[[142 152]
 [111 130]
 [130 130]
 [124 140]
 [137 126]
 [148 112]
 [134 120]
 [117 114]]
:
[[142]
 [111]
 [130]
 [124]
 [137]
 [148]
 [134]
 [117]]

[[126 149 133 143 103]
 [126 123 107 140 127]
 [120 148 109 117 129]
 [153 130 136 141 149]
 [103 103 134 145 123]
 [124 154 140 131 105]
 [120 142 120 125 132]
 [143 115 102 117 105]
 [144 118 107 114 104]
 [120 132 129 104 139]
 [128 128 128 128 128]]
:
[[126 133 103]
 [126 107 127]
 [120 109 129]
 [153 136 149]
 [103 134 123]
 [124 140 105]
 [120 120 132]
 [143 102 105]
 [144 107 104]
 [120 129 139]
 [128 128 128]]

[[132 140 142 121 141 144 144]
 [116 115 129 127 140 121 150]
 [129 105 144 112 114 115 128]
 [120 118 134 146 105 106 137]
 [145 147 146 131 147 115 150]
 [139 136 127 132 131 120 111]]
:
[[132 142 141 144]
 [116 129 140 150]
 [129 144 114 128]
 [120 134 105 137]
 [145 146 147 150]
 [139 127 131 111]]

[[125 136 152 137 119 112 140 144 108]
 [138 129 118 125 119 129 138 120 143]]
:
[[125 152 119 140 108]
 [138 118 119 138 143]]

[[129 117 129 117]
 [129 120 129 117]
 [127 125 129 155]
 [127 120 126 110]
 [128 131 127 106]
 [127 126 128 135]
 [127 125 126 107]
 [129 126 129 118]
 [127 127 129 155]
 [129 134 129 117]]
:
[[129 129]
 [129 129]
 [127 129]
 [127 126]
 [128 127]
 [127 128]
 [127 126]
 [129 129]
 [127 129]
 [129 129]]

[[124 125 124 127 128]
 [128 128 127 125 128]
 [127 127 129 131 128]
 [130 129 126 123 127]
 [131 127 128 134 128]
 [121 124 126 132 124]
 [125 129 133 128 127]
 [122 125 126 132 127]
 [119 115 108 155 116]
 [129 127 123 123 126]
 [123 114 111 151 120]
 [137 126 131 127 123]]
:
[[124 124 128]
 [128 127 128]
 [127 129 128]
 [130 126 127]
 [131 128 128]
 [121 126 124]
 [125 133 127]
 [122 126 127]
 [119 108 116]
 [129 123 126]
 [123 111 120]
 [137 131 123]]

[[129 132]
 [128 148]
 [129 123]
 [126 130]
 [127 103]
 [127 127]
 [128 119]
 [130 126]
 [128 143]
 [128 133]]
:
[[129]
 [128]
 [129]
 [126]
 [127]
 [127]
 [128]
 [130]
 [128]
 [128]]
---
[[136 136 125 130 117 127 128 117 114 132 131]
 [138 140 125 134  99 129 134 119 121 123 129]
 [116 128 133 123 121 128 131 123 126 113 127]
 [116 112 132 138 129 129 123 151 132 132 127]
 [135 140 124 113 124 126 131 115 126 124 131]
 [128 136 128 117 135 127 131 109 128 132 130]]
:
[[136 136 125 130 117 127 128 117 114 132 131]
 [116 128 133 123 121 128 131 123 126 113 127]
 [135 140 124 113 124 126 131 115 126 124 131]]

[[126 147 119 129 123 120 123]
 [129 106 130 129 136 136 133]
 [127 113 129 132 134 114 132]]
:
[[126 147 119 129 123 120 123]
 [127 113 129 132 134 114 132]]

[[138 156 133 128]
 [128 132 155 139]
 [140 155 132 128]
 [131 128 141 154]
 [130 151 146 129]
 [131 128 141 154]
 [128 134 156 137]
 [139 128 132 155]]
:
[[138 156 133 128]
 [140 155 132 128]
 [130 151 146 129]
 [128 134 156 137]]

[[137 104 112  99 130 116 108]
 [118 155 145 152 125 130 155]
 [130 119 123 121 129 127 118]
 [125 137 132 142 128 136 132]]
:
[[137 104 112  99 130 116 108]
 [130 119 123 121 129 127 118]]

[[124 151 134 126 126 120 138 131 119 132 128 130 131 130 127]
 [134 151 132 126 126 133 132 127 125 133 122 129 126 134 130]
 [123 151 127 130 128 119 129 128 124 126 134 130 131 128 130]
 [130 151 132 126 127 133 130 130 129 131 123 127 127 127 123]
 [124 151 131 126 127 127 130 132 128 129 128 128 129 125 123]
 [129 151 131 125 127 137 127 132 134 130 123 125 125 123 119]]
:
[[124 151 134 126 126 120 138 131 119 132 128 130 131 130 127]
 [123 151 127 130 128 119 129 128 124 126 134 130 131 128 130]
 [124 151 131 126 127 127 130 132 128 129 128 128 129 125 123]]

[[136 148 149 156 154 149]
 [133 125 125 133 151 150]
 [128 137 153 153 153 153]]
:
[[136 148 149 156 154 149]
 [128 137 153 153 153 153]]
